Each row has a class, written as a number after it.
[ 345  330 -240  664 -483  760  347 -247  -32  203  396  307 -431  349
 -384  214  126  102   -6  413   33  -33   97  154  311 -435  390 -156
  481  395   55  -97 -327 -502   66 -416 -173]
8
[ 267  316 -289  701 -403  730  185 -249   90  -22  583  393 -506  388
 -527   75  175  -46  -60  516   47  -17  111  121  260 -467  433 -117
  316  565  155  -43 -563 -510  -48 -322 -223]
12
[ 344  289 -232  682 -488  759  351 -251   -7  146  521  369 -426  419
 -507  171  180  127   55  364  131  -14  166  169  360 -436  495  -37
  386  416   46   38 -343 -389  -85 -363 -162]
4
[ 309  350 -356 -288  -80  470  267 -124 -331  124 -582 -447 -448  196
  558  293  242  -72  117 -381  242 -126   37  -79  671    1  253  606
  248  -76 -448 -590  483   -2  461  138  -48]
9
[ 132  188  -81   51 -202  221   75  -91 -304   16  424  158 -208 -101
 -171  280  162   54 -518  292  -38 -350  209 -155 -214 -133  460   68
   66   66  -83 -404  122 -119  -77  -17   33]
0
[ 167  371 -188  683 -295  899  365 -324   49  -39  685  354 -527  443
 -386   96  100   30  -74  331   11   18   60   14  356 -502  569 -199
  524  589   73 -122 -503 -405  -62  -34 -126]
6
[ -28  -69  -64    0 -196  297  -76  -94 -261   57  -20  154 -325  -12
  -72  174   21 -236 -435   36   16 -371  346 -121 -289 -181  207 -140
 -152  135 -227 -486   12 -112   46   79  -46]
2
[ -14  -96   -8  135 -109  315  -96  -38 -353  149   62  137 -167   12
 -195  373   81 -149 -433   11  -26 -435  370 -135 -311 -182  358  -49
 -154  -33 -134 -508  136  -44  101  -37   25]
12
[  91  400 -277 -303   67  492  267 -100 -305  -61 -655 -359 -568  335
  816  251  239 -168   76 -473  316 -147  -75 -109  748 -269   40  749
  154 -110 -623 -664  335   86  486   57   -7]
8
[ -32   38  -46 -169 -136   46  -25  245  -71  271  433   47   81  -35
  137  774  350  441 -212  403  103  -21  173  261   76   74  735  267
  520   89  285    4  179  290 -208 -100 -175]
4
[   9 -104  -90  116 -113  207   15  -77 -272  144  166  175  -86   35
 -211  248   95 -162 -461  122  -79 -408  435 -205 -468  -80  439 -248
 -121  -11  -59 -384  137    6   57  -97   27]
6
[ 315  447 -161 -336   19  478  502 -163 -376 -103 -428 -250 -610  287
  566  212  258 -122  -46 -330  337 -192  -69  -47  706 -100  204  572
  273 -112 -559 -594  216   60  448  112   30]
1
[ -66  -33  -83 -166  -66   97   11  167  -34  388  445   59  266  -38
  337  756  311  383 -112  221   43   51  243  197  -18  135  627  204
  432  -95  245  139  223  437  -55 -117  -92]
2
[  17  254  -52  149   25 -355  163 -177  -89 -246 -145 -190 -157   55
  354 -225  -40   16   44  184  -42    3 -291 -130  193 -122 -519  349
 -262    8 -174   27 -179  125  161  -51   20]
7
[ -19  -40  -59 -176 -242  110  -13  177  -59  260  282   -4  167 -107
  221  765  368  493 -176  528   79   33  113  288  191  174  534  317
  375  127  290   88   48  334 -268  -78 -173]
2
[ 292  458 -223 -271   -5  361  281  -95 -308  -80 -478 -439 -564  265
  598  209  292  -89   61 -382  337  -89 -120   -3  765 -198  139  849
  214  -85 -483 -577  327   56  435   48 -126]
5
[ 360  303 -288  722 -381  790  326 -285   31  133  575  415 -511  389
 -428  156  143   47   23  328  101   38  153  173  292 -457  553 -158
  558  405   47 -103 -303 -441  -97 -290 -165]
0
[ 128  394 -285 -356   76  510  265  -32 -309 -100 -587 -360 -618  353
  773  234  260 -172   21 -316  322 -146  -44   16  730 -250  157  684
  223   37 -603 -707  358  -59  407   69  -85]
6
[ -68   43  -52  -84 -130   36   44  137  -18  134  445   58  227 -103
  149  780  367  423 -289  490   45    0  174  261   39  151  618  201
  488  125  285   71   -1  284 -247 -205 -169]
3
[  21   60  -55   42 -220  245   54 -102 -266  -28  305  206 -203 -104
 -208  235  119  -10 -539  227  -26 -399  324 -219 -209 -120  440  -39
  -11  109 -130 -378   45 -134   -9  -11   36]
1
[  93  282 -111  199   34 -351  161 -216  -42 -218   -6 -184 -179   18
  397 -253  -96  -46  -22  183  -74   37 -267 -252   93 -102 -445  360
 -222  -37 -150   -3  -82   54  153  -38   42]
1
[ 251  400 -372 -141   33  478  247 -154 -231  -24 -384 -332 -639  312
  680  213  186 -248   49 -321  184  -54    1 -130  530 -188  347  455
  282  -30 -460 -727  422  -63  387   30  -77]
0
[-126   -3  -48 -195  -21  127  160  103  132  123  686   78  156   11
  278  474  261  252 -201  290  -13  129  209   76  -79   63  677   89
  438  101  233  206    2  322 -195  -47  -61]
11
[-183  -46  -48  -93  -60  198  -24  232  -62  328  412   60  123  -13
  378  814  283  345 -125  351   75   97  177  173  -11   53  594  132
  467   22  315  109  314  413  -23 -159 -107]
6
[ 329  322 -247  648 -349  688  331 -335   33  175  462  189 -404  404
 -503  117  100   61  -17  314    4   86   52  137  332 -557  441 -148
  345  463   75  -54 -357 -569   82 -401 -240]
0
[  -3   61  -89  107 -232  194  134 -168 -210   15  351  199 -282  -93
 -223  195  161   -9 -489  302  -64 -313  251 -205 -200 -205  338  -31
  -15  160  -81 -310   75  -32  -66   17   63]
9
[ 259  320 -370 -262    0  495  338 -268 -290  -65 -492 -380 -579  304
  590  179  234 -197   77 -393  198 -186  136 -181  579  -95  338  496
  116    9 -519 -695  323   15  416   84  -35]
4
[ 356  527 -152 -325  -20  456  478 -156 -405   64 -435 -294 -492  275
  548  232  286  -93   91 -454  298 -200  -35  -29  709  -87  121  632
  202 -258 -566 -491  342  126  503  136  102]
11
[-165  -44  -76  -31  -64   27  -52  188  -17  288  422   20  171 -147
  339  737  297  356 -105  373  -16   78  204   65  -45  148  640  105
  408  -14  356  145  232  523   38 -225  -86]
11
[ -88  -25 -111  -80 -185  182   40  124   48  316  493  106  135  142
  286  606  215  252 -168  363   42  150  152   81 -133    9  600   81
  439  -10  247  176  146  298 -177    7  -47]
9
[ 122  342  -49   35 -113 -161  449 -318 -178 -201 -113 -214 -124    5
  450  -79    8  138  -64  261 -140    2 -337 -246  249 -101 -445  252
 -125   43 -131    6 -237   28  123  -60   75]
6
[ -29    2    7 -209 -153  131   80  265 -141  210  346    6  195 -158
  188  826  402  560 -127  375  109   -6   90  303  278  252  598  420
  562   31  288  110  210  398 -155  -62 -140]
8
[ 184  592 -291 -175  133  406  132 -144 -352 -156 -189 -315 -661  164
  492  266  285 -162  -24 -351  174 -126 -133 -183  659 -123  332  791
  216 -116 -337 -674  437   44  560  163  -37]
12
[  15   80    1  153 -280  213   20  -27 -363  257   53  131 -171   15
 -267  408  105   -2 -447   32   51 -460  280 -148 -234 -205  245   70
   16  -89 -191 -502  259   -6  126  -93   25]
10
[-154   -6  -86  -15 -101   96  -87  223   43  323  505   49   61   15
  319  616  274  286 -121  385   30  132  129  151  -11   96  675  102
  518   29  338  174  276  433  -27  -33 -157]
9
[  -4 -111 -119  139 -239  200   16  -44 -243  222   59   81  -72  -37
 -227  320  126 -145 -572   90  -12 -424  404 -206 -379 -180  347 -121
 -169   91 -132 -470  139  -43   69 -217  -71]
9
[ 215  461 -287 -286   24  432  318  -76 -303  -90 -506 -398 -608  415
  736  178  233 -208    7 -377  285 -141  -93  -89  640 -230  179  712
  247  -87 -578 -673  328   76  419  137  -86]
10
[ 199  273 -195  764 -418  779  177 -248   17   22  540  306 -455  415
 -480  185  136   -5  -93  410   21   36  130  246  335 -424  628 -209
  413  466  194  -26 -456 -285 -107 -226 -362]
7
[ 131  315  -98  159  -87 -322  205 -186 -107 -240 -138 -190 -144  -81
  404 -106   12  100 -127  307  -49  -23 -303 -127  265  -89 -359  435
 -203   -2 -142  -69  -78   41   69 -191   -5]
1
[  -3    0  -91 -100  -99  132   79   97  -18  266  413  120  193   10
  367  707  241  322 -194  232   90   85  213   84 -175  161  681  181
  513 -126  243  105  229  345 -149 -109  -10]
5
[ 184  564 -276 -155   -2  511  266  -89 -467  -27 -404 -304 -568  266
  563  484  308  -75 -129 -289  265 -177 -149 -111  715 -160  398  861
  278 -165 -436 -800  465  114  513  -24  -55]
6
[ 328  447 -507 -238    6  449  273 -175 -300  -88 -509 -379 -647  303
  700  239  239 -199   21 -318  255 -118   80 -192  542  -69  348  556
  295 -102 -450 -735  464  -57  336   36  -47]
7
[  36   52  -49 -168 -228   75    3  227  -17  260  484   53  145 -121
  130  735  368  405 -249  463   66   14  150  284  147  116  662  297
  514  114  314   88   55  242 -216 -108 -198]
3
[ 263  508 -273 -315   92  434  302  -72 -329 -107 -382 -447 -606  348
  667  209  243 -132   52 -417  292 -102 -109  -19  743 -182  278  830
  292  -80 -550 -705  380  -14  388  112 -133]
4
[ -58  -24  -96 -125  -66  147   97  141    7  302  455  121  197  -24
  329  726  290  308 -165  263   16   54  270  106  -89   93  716   42
  478  -46  247   85  172  381 -102 -125   -6]
11
[ 240  401 -108   48  -24 -368  321 -301 -157 -164 -118 -335  -28 -128
  353 -161   29  130   64   89 -141    1 -278 -245  235 -107 -543  330
 -146 -124 -146   73 -148   -6  216 -222   43]
3
[  25   87  -46   75 -167  166   66  -77 -315   64  284  124 -125  -90
 -176  265  155    9 -413  129  -94 -418  338 -220 -193 -187  354   36
  -22  -71 -166 -348  184  -39   69  -93   89]
3
[ 286  409 -415 -176  -78  356  345 -179 -311  102 -627 -361 -546  343
  642  315  326 -166   -5 -347  276 -109   36 -105  596 -164  201  612
  147 -142 -516 -562  521   27  437 -109  -56]
9
[  56  297  -49  196   28 -378  441 -332 -180 -293 -140 -285   71   12
  491  -89   96  -41  -93  106 -207 -100 -202 -412   16   24 -534  156
 -379 -176 -236  -45 -143  290  245 -182   80]
11
[  48   98  -62   65 -226  252  160 -125 -327  -28  248  140 -248  -62
 -222  278  183   45 -491  254   -5 -406  288 -145 -125 -138  333   16
    6   43 -121 -419  116  -43  -79  -48   25]
7
[ -95  -20   35 -135 -221   61   -7  291  -68  398  378   36  171   37
  296  806  311  470  -66  350   78   59  150  242   99  160  661  193
  497  -79  322  207  349  448 -127  -72 -131]
4
[ -28  -52    5   64 -191  299   16  -97 -326   21   83  131 -136   11
 -277  301  105 -139 -519  105  -64 -452  392 -148 -324 -162  458 -107
  -52   22 -151 -481    1  -75   53  -27  -55]
5
[ 105  398  -60  -21   34 -206  404 -332 -154 -323  -47 -207 -169  -55
  434 -168    2  131   11  127 -142   45 -386 -309  260 -111 -496  367
 -111  -31 -176   58 -174   19  117   41  166]
8
[-135   85  -24 -205 -141  159    0  169  -66  130  528   78  154 -163
  180  785  403  498 -211  587  -21   -7  106  214  195  194  710  204
  554  209  377   62   13  346 -197   75 -134]
6
[ 316  559 -165 -415  -66  520  518 -177 -419    8 -498 -252 -576  287
  622  258  352  -13   17 -428  338 -232  -96  -23  895 -130  182  663
  256  -82 -557 -525  257   93  480  199   66]
6
[ -44   52  -19 -118 -256  122   21  167  -88  250  422   61  181  -32
  168  805  389  478 -227  521   55  -17  125  287  160  151  616  263
  403  134  290  109    4  375 -163  -53 -180]
2
[ 330  280 -180  550 -341  665  400 -349   88 -244  624  248 -507  328
 -418 -144   27  -35  123  546  -91  105   15  175  262 -285  390 -272
  565  432  228   13 -593 -326 -153   61 -214]
5
[ 206  436 -147 -364  -75  542  387 -114 -469   20 -596 -239 -574  298
  670  340  278  -83   61 -398  360 -242  -43  -21  754    1  138  682
  241 -172 -585 -612  406  174  491  246   76]
6
[-129   74  -82 -187  -24   19  132  121   39  251  570   51  206   13
  303  638  313  339 -145  199   -4  105  181   71  -74   69  633  175
  513 -134  290  244  297  491 -100 -103  -56]
10
[ 329  397 -321 -186  -43  528  232  -75 -352   70 -555 -405 -536  256
  677  344  252 -168  144 -464  295  -67   68   18  699  -29  294  693
  264 -148 -483 -562  499   50  420   55 -124]
11
[ 214  400 -287 -291  -54  435  229  -36 -322   30 -518 -388 -575  328
  664  220  247 -129   86 -300  290 -105  -99  -49  729 -164  188  711
  232  -84 -504 -593  407   77  491  209  -55]
9
[-176  -16  -65 -117  -68   33 -191  286   16  366  284   -3  207  -97
  299  722  263  320  -70  190   90  105  155  184  -13   63  566  207
  400   28  312  209  265  424   89 -240 -191]
10
[ 297  392 -214  653 -321  744  349 -316    0  167  473  252 -492  349
 -449  138   42   44  -19  218    3   65   47  151  299 -570  466 -135
  536  362   81  -62 -299 -447   39 -313 -193]
10
[ 115  354  -59   59  -53 -233  435 -309 -192   11 -194 -248  -13    8
  477  -33   26  228   16  -17  -70  -26 -313 -354  277 -167 -466  365
 -107 -154 -272   21  -59  132  257  -66  227]
9
[ -46   56  -85 -131  -52  125   45   91   40  187  588   63  178   34
  277  623  243  272 -206  301  -13  107  173  101  -79   95  714  127
  508   -9  276  135   46  296 -158  -33  -78]
3
[  21  -64   15   55 -279  341  -84   -4 -420  144   -2  116  -72  -17
 -193  416   85  -34 -497  220  -14 -528  345  -79 -273  -73  369  -37
 -162   75 -198 -550  -43  -11   36   42    4]
2
[  21   19  -69  164 -143  230   12  -92 -239  -53  321  184 -271  -27
 -126  196   59  -98 -451  218  -54 -354  279 -168 -307 -168  307    4
  -98  132  -99 -422   89 -138  -31  -16   65]
12
[ 356  202 -211  706 -466  731  288 -213   52   87  542  410 -456  309
 -487  112  145   65   -4  487   94   -9  135  222  257 -350  371 -149
  404  470  158   -6 -431 -460 -146 -348 -179]
12
[  16  313  -58  193  -13 -407  390 -295  -73 -299   60 -291   36  -87
  443 -187  114   -3  -91  189 -289  -88 -222 -345   76  -62 -456  150
 -284  -72 -126  -15  -92  316  212 -202  -42]
10
[ 240  431 -370 -227   28  442  307 -206 -253  -16 -444 -413 -571  326
  653  217  236 -208   64 -461  189 -131   79 -220  649 -237  296  579
  186  -51 -522 -630  361   -2  507   34   -5]
3
[ 390  509 -188 -427  -85  429  378 -122 -417  119 -503 -330 -531  284
  525  303  346  -18   60 -423  365 -167  -70   83  804 -127  105  750
  168 -141 -556 -485  325   25  492  129  -28]
2
[-118   -9   16 -113 -215  172 -115  254  -66  187  371   82  198 -132
  174  803  332  439 -200  528   36   -3   78  263  116  261  638  220
  459  140  369   91   41  364 -192   31 -166]
8
[  66  329  -71  127   33 -316  114 -188 -100 -229  -56 -267  -91 -137
  422 -219   -8    9   30   81 -127  -30 -238 -178  215    0 -412  389
 -219  -63 -135  -25  -56  185  177   43    4]
11
[ 326  498 -191 -271 -171  451  385 -138 -359   63 -478 -261 -561  377
  563  273  333 -120   30 -428  323 -189    1 -122  672 -178  269  613
  207 -186 -514 -467  337  100  517   55   12]
5
[  17   97  -92    6 -221  222  -91 -109 -312   88  307  167 -241 -137
 -172  211  121   28 -365  193 -106 -391  345 -213 -209 -108  389  -11
  -22   56 -112 -319  134  -83   70  124   58]
2
[ 281  371 -331 -227  -22  467  280 -187 -211 -111 -435 -313 -630  321
  587  112  186 -257   37 -305  248  -83   61  -99  583  -85  290  428
  201   52 -469 -546  255  -97  384  120  -84]
1
[ 173  551 -380 -149  -37  492  270 -158 -320   28 -243 -332 -598  232
  574  313  253 -162 -110 -342  175 -106  -46 -189  610 -157  472  747
  348 -186 -408 -701  557   99  479   37  -80]
9
[ 338  521 -220 -348 -100  430  432 -209 -440   29 -638 -351 -528  241
  602  244  341  -70   27 -434  328 -194 -138  -85  806  -39   71  686
  152 -212 -569 -548  377  139  528  193   39]
9
[ -37   60  -29   60 -318  165   43  241    5  375  407  159   93  124
  246  785  283  303 -288  464   56   15  162  161  -17   -7  756  104
  435   51  266   54   97  324 -199 -207  -74]
11
[ 120  367  -51  106   61 -423  186 -220  -71 -197  -68 -234 -107  -71
  395 -240  -16  123   84  141  -69   46 -385 -103  283 -103 -520  429
 -185  -40 -128   73 -117  129  111  -37   48]
0
[  70   27 -111  170 -219  229  -51 -115 -296  132  124  141 -234  116
 -235  306   35  -97 -406  210   17 -324  284 -131 -348 -234  271  -63
  -71   29 -121 -445  116 -150  -23  -19   14]
0
[  91  326  -19  251  -55 -348  134 -200  -31 -185   31 -183  -74   62
  410 -192  -20  -42    3  152  -78   47 -333  -87  215  -43 -506  447
 -254  -67 -124   83 -154  181  136   73  -44]
3
[ 194  253 -218  696 -353  806  260 -308   46   39  589  305 -445  312
 -430  169  141   48 -128  459   -9   25  102  126  304 -408  580 -210
  419  645  176  -99 -518 -398  -22 -228 -273]
6
[ 178  457 -298 -363  104  403  349 -146 -301 -142 -581 -508 -592  315
  773  143  260 -158   72 -447  250 -143  -74 -103  726 -283   84  689
  211  -80 -611 -688  361   80  463   73  -80]
10
[ 235  249 -100   94 -159 -253  509 -288 -209 -149 -114 -302   37  -38
  478  -29   73  107  -78  227 -158 -104 -167 -246   92   98 -506  204
 -223  -94 -189  -85  -46  127  119 -175   15]
2
